Here is a tiny trained network, its code and every weight. The questions are about switching its units off for an input and a class, where a switched-off unit gives its printed mean instead of its output.

import numpy as np


def w(rows, s, z=0):
    codes = np.array(rows[::2]) - 128.0
    scale = np.full(codes.shape[1], s)
    scale[-1] = z or s
    return codes * scale


def f(y):
    return np.maximum(y, 0)


def log_softmax(a):
    a = a - a.max(-1, keepdims=True)
    return a - np.log(np.exp(a).sum(-1, keepdims=True))


def net(x, mask):
    res = np.array(x, float).reshape(1, 7) / 4 @ E
    y = f(res @ A[0][:, :-1].T + A[0][:, -1])
    res = res + np.where(mask, y, B[0][:, -1]) @ B[0][:, :-1]
    return log_softmax(res[-1] @ U[:, :-1].T + U[:, -1])


A, B = {}, {}
E = w([
[97,68,150],'x0',
[82,106,54],'x1',
[136,103,254],'x2',
[94,166,158],'x3',
[73,88,127],'x4',
[150,143,142],'x5',
[62,206,181],'x6',
],0.0092)
A[0] = w([
[46,117,150,120],'N1',
[171,183,88,91],'N2',
[154,97,113,19],'N3',
[137,212,69,107],'N4',
[104,134,172,82],'N5',
[112,176,51,61],'N6',
[230,177,96,118],'N7',
[185,214,103,91],'N8',
[175,93,158,154],'N9',
[46,87,56,1],'N10',
[134,59,154,117],'N11',
[173,2,112,46],'N12',
[105,191,208,69],'N13',
[80,117,80,6],'N14',
[191,138,155,126],'N15',
[119,64,134,47],'N16',
[130,85,94,47],'N17',
[163,36,131,112],'N18',
],0.0095,0.0042)
B[0] = w([
[20,90,157,206],'N1',
[201,139,42,200],'N2',
[64,127,151,147],'N3',
[210,89,34,234],'N4',
[72,151,192,177],'N5',
[98,62,42,228],'N6',
[179,192,129,241],'N7',
[150,198,58,214],'N8',
[176,185,198,205],'N9',
[75,1,61,236],'N10',
[178,170,197,196],'N11',
[163,45,224,253],'N12',
[2,234,168,240],'N13',
[91,58,79,179],'N14',
[114,200,150,197],'N15',
[143,148,144,166],'N16',
[162,70,122,180],'N17',
[201,92,195,229],'N18',
],0.011,0.0048)
U = w([
[217,13,222,96],'0',
[137,86,97,182],'1',
[127,68,42,2],'2',
[72,133,137,228],'3',
[197,254,53,113],'4',
[89,193,203,89],'5',
[199,111,166,210],'6',
[220,210,196,104],'7',
],0.0062,0.0073)

Each question gives the input, the list of numbers given to net, and the class t.
The units are the neurons (one row each of A and B). Each row of codes is followed by its name. A weight is (code - 128) times the scale printed after its matrix; where a second scale follows, it is the last column's (A, B and U).
mask holds one flag per neuron, in row order. A switched-off neuron (its flag False) gives its mean, the last column of its row in B, instead of its output. The means were averaged over made-up inputs and are rounded, as every weight is.
A unit's drop is (log p(t) with every unit on - log p(t) with that unit switched off) / (log p(t) with every unit on - log p(t) with every unit switched off).
The circuit of an input: a set's keep is (log p(t) with only the set's units on - log p(t) with every unit switched off) / (log p(t) with every unit on - log p(t) with every unit switched off). Starting from the 12 units with the biggest drops (on a tie, the unit counted first), units are removed one at a time, each time the one whose removal leaves the highest keep (on an exact tie, the one counted first), for as long as the keep stays at least 0.8.
units of the circuit, in order: the units of the circuit, biggest drop first
k most important neurons: the k neurons with the biggest drops, biggest first
drop of u: that unit's drop, to one decimal
input [5,-5,4,3,-1,5,-2], class 5: units of the circuit, in order => N13; N4; N15
input [1,4,1,-1,-5,7,-2], class 7: units of the circuit, in order => N10; N6
input [-8,-6,3,4,-4,8,4], class 4: units of the circuit, in order => N8; N12
input [8,2,-2,4,-7,4,-7], class 0: units of the circuit, in order => N12; N18
input [7,-8,7,-4,0,5,0], class 5: units of the circuit, in order => N13
input [-6,-1,5,8,-4,6,2], class 4: 3 most important neurons => N8; N12; N1
input [-2,-6,1,0,-8,-1,-1], class 4: 2 most important neurons => N8; N12
input [5,7,-4,-3,7,-3,2], class 2: 2 most important neurons => N10; N14
input [1,3,-5,7,-1,-6,6], class 2: 3 most important neurons => N4; N6; N10
input [6,-5,-3,-5,2,2,-4], class 0: drop of N12 => 0.2
input [-1,-7,5,-3,2,-8,0], class 7: drop of N9 => 0.2
input [7,-4,4,5,-1,6,-2], class 5: drop of N13 => 0.3
